Here is a tiny trained network, its code and every weight. The questions are about switching its units off for an input and a target symbol, where a switched-off unit gives its printed mean instead of its output.

import numpy as np


def w(rows, s, z=0):
    codes = np.array(rows[::2]) - 128.0
    scale = np.full(codes.shape[1], s)
    scale[-1] = z or s
    return codes * scale


def norm(h):
    return h / np.sqrt((h * h).mean(-1, keepdims=True) + 1e-5)


def f(y):
    return np.maximum(y, 0)


def softmax(a):
    e = np.exp(a - a.max(-1, keepdims=True))
    return e / e.sum(-1, keepdims=True)


def log_softmax(a):
    a = a - a.max(-1, keepdims=True)
    return a - np.log(np.exp(a).sum(-1, keepdims=True))


def net(x, mask):
    ids = ['ΘΛΠΣΩαγδεημξτφψ'.index(c) for c in x.split()]
    T = len(ids)
    res = E[ids] + P[:T]
    r = norm(res)
    for j in range(2):
        rows = slice(4 * j, 4 * j + 4)
        q, k, v = (r @ M[0][rows].T for M in (Q, K, V))
        z = softmax(np.where(np.tri(T) > 0, q @ k.T / 4**0.5, -1e9)) @ v
        o = O[0][rows]
        res = res + np.where(mask[j], z, o[:, -1]) @ o[:, :-1]
    y = f(norm(res) @ A[0][:, :-1].T + A[0][:, -1])
    res = res + np.where(mask[2:14], y, B[0][:, -1]) @ B[0][:, :-1]
    return log_softmax(norm(res)[-1] @ U[:, :-1].T + U[:, -1])


Q, K, V, O, A, B = {}, {}, {}, {}, {}, {}
E = w([
[146,120,131],'Θ',
[144,118,136],'Λ',
[136,115,150],'Π',
[137,115,149],'Σ',
[149,121,129],'Ω',
[137,115,150],'α',
[141,114,151],'γ',
[161,141,112],'δ',
[70,194,69],'ε',
[143,128,171],'η',
[142,114,186],'μ',
[140,122,193],'ξ',
[140,123,166],'τ',
[58,247,104],'φ',
[18,68,94],'ψ',
],0.011)
P = w([
[83,189,8],'0',
[143,180,64],'1',
[180,209,118],'2',
[164,218,113],'3',
[165,225,111],'4',
[148,248,112],'5',
[157,248,115],'6',
[143,231,133],'7',
[142,242,134],'8',
],0.0013)
Q[0] = w([
[69,3,41],'head 1',
[146,50,95],'head 1',
[159,105,153],'head 1',
[122,98,163],'head 1',
[130,223,163],'head 2',
[113,76,57],'head 2',
[238,248,242],'head 2',
[19,55,164],'head 2',
],0.0063)
K[0] = w([
[213,255,182],'head 1',
[213,208,150],'head 1',
[168,84,164],'head 1',
[133,123,147],'head 1',
[93,167,119],'head 2',
[164,49,140],'head 2',
[116,229,173],'head 2',
[178,127,34],'head 2',
],0.008)
V[0] = w([
[154,233,121],'head 1',
[216,111,209],'head 1',
[24,4,79],'head 1',
[231,119,73],'head 1',
[52,211,61],'head 2',
[67,177,186],'head 2',
[33,69,218],'head 2',
[62,227,102],'head 2',
],0.0045)
O[0] = w([
[78,226,170,210],'head 1',
[70,223,138,153],'head 1',
[108,26,6,2],'head 1',
[95,132,202,134],'head 1',
[170,147,2,211],'head 2',
[233,152,133,193],'head 2',
[163,120,194,78],'head 2',
[248,173,16,235],'head 2',
],0.0041,0.0031)
A[0] = w([
[82,156,176,127],'neuron 1',
[148,130,151,64],'neuron 2',
[254,76,171,201],'neuron 3',
[137,124,43,176],'neuron 4',
[131,170,108,95],'neuron 5',
[81,119,4,137],'neuron 6',
[125,255,148,123],'neuron 7',
[52,85,162,225],'neuron 8',
[204,121,134,251],'neuron 9',
[164,60,80,182],'neuron 10',
[84,183,113,175],'neuron 11',
[91,147,62,115],'neuron 12',
],0.0078,0.0028)
B[0] = w([
[115,93,68,159],'neuron 1',
[100,162,137,132],'neuron 2',
[2,237,54,177],'neuron 3',
[96,113,171,163],'neuron 4',
[161,114,150,163],'neuron 5',
[30,148,235,161],'neuron 6',
[214,82,111,255],'neuron 7',
[222,112,17,146],'neuron 8',
[22,149,190,185],'neuron 9',
[3,32,11,138],'neuron 10',
[156,58,112,188],'neuron 11',
[30,79,144,155],'neuron 12',
],0.0047,0.0086)
U = w([
[122,148,216,142],'Θ',
[92,94,108,37],'Λ',
[247,106,102,149],'Π',
[133,88,134,87],'Σ',
[119,76,136,91],'Ω',
[146,123,158,42],'α',
[137,126,169,56],'γ',
[31,85,92,194],'δ',
[81,116,99,47],'ε',
[116,119,181,84],'η',
[119,219,66,222],'μ',
[131,94,114,1],'ξ',
[143,91,83,12],'τ',
[158,78,82,87],'φ',
[109,82,183,140],'ψ',
],0.015,0.0044)

Each question gives the input, a string of symbols that net reads in full, and the target symbol t.
The units are the heads (4 rows each of Q, K, V and O) and the neurons (one row each of A and B). Each row of codes is followed by its name. A weight is (code - 128) times the scale printed after its matrix; where a second scale follows, it is the last column's (O, A, B and U).
mask holds one flag per unit, heads first, then neurons. A switched-off unit (its flag False) gives its mean, the last column of its rows in O or B, instead of its output. The means were averaged over made-up inputs and are rounded, as every weight is.
A unit's drop is (log p(t) with every unit on - log p(t) with that unit switched off) / (log p(t) with every unit on - log p(t) with every unit switched off).
The circuit of an input: a set's keep is (log p(t) with only the set's units on - log p(t) with every unit switched off) / (log p(t) with every unit on - log p(t) with every unit switched off). Starting from the 12 units with the biggest drops (on a tie, the unit counted first), units are removed one at a time, each time the one whose removal leaves the highest keep (on an exact tie, the one counted first), for as long as the keep stays at least 0.8.
circuit, biggest first: the units of the circuit, biggest drop first
top k neurons: the k neurons with the biggest drops, biggest first
heads that matter: for each layer, one digit per head in row order, 1 if its drop is at least 0.15 and else 0, layers parted by /
drop of u: that unit's drop, to one decimal
input φ φ ξ, target μ: circuit, biggest first	neuron 3; head 2
input ξ φ δ δ ψ φ ε, target δ: heads that matter	10
input φ ξ Ω, target μ: top 3 neurons	neuron 3; neuron 6; neuron 4
input Π ξ φ Λ, target μ: circuit, biggest first	neuron 3
input Σ ξ ξ α, target Θ: circuit, biggest first	head 2; neuron 11
input γ Λ Σ ψ Σ Ω ξ φ, target δ: heads that matter	11
input φ Ω δ φ ψ ξ, target δ: heads that matter	10
input φ η μ ξ ξ φ Σ, target μ: heads that matter	01
input δ Ω δ Ω Θ ε, target δ: circuit, biggest first	head 2; neuron 12
input δ α δ δ φ φ Π Π, target μ: top 2 neurons	neuron 3; neuron 9
input ξ φ Θ, target μ: top 2 neurons	neuron 3; neuron 6
input φ φ φ δ γ φ δ Λ, target μ: top 2 neurons	neuron 3; neuron 9
input δ ε δ Σ φ ξ α, target μ: top 2 neurons	neuron 3; neuron 6
input η Λ ξ δ, target Θ: top neuron	neuron 8
input φ δ Π, target μ: drop of neuron 3	0.3
input γ φ Ω δ ψ α Π Θ, target δ: drop of head 1	0.6
input Θ ξ Λ ψ Σ, target δ: drop of head 1	0.7
input Σ α ψ η φ Σ φ γ ξ, target δ: top 2 neurons	neuron 10; neuron 9
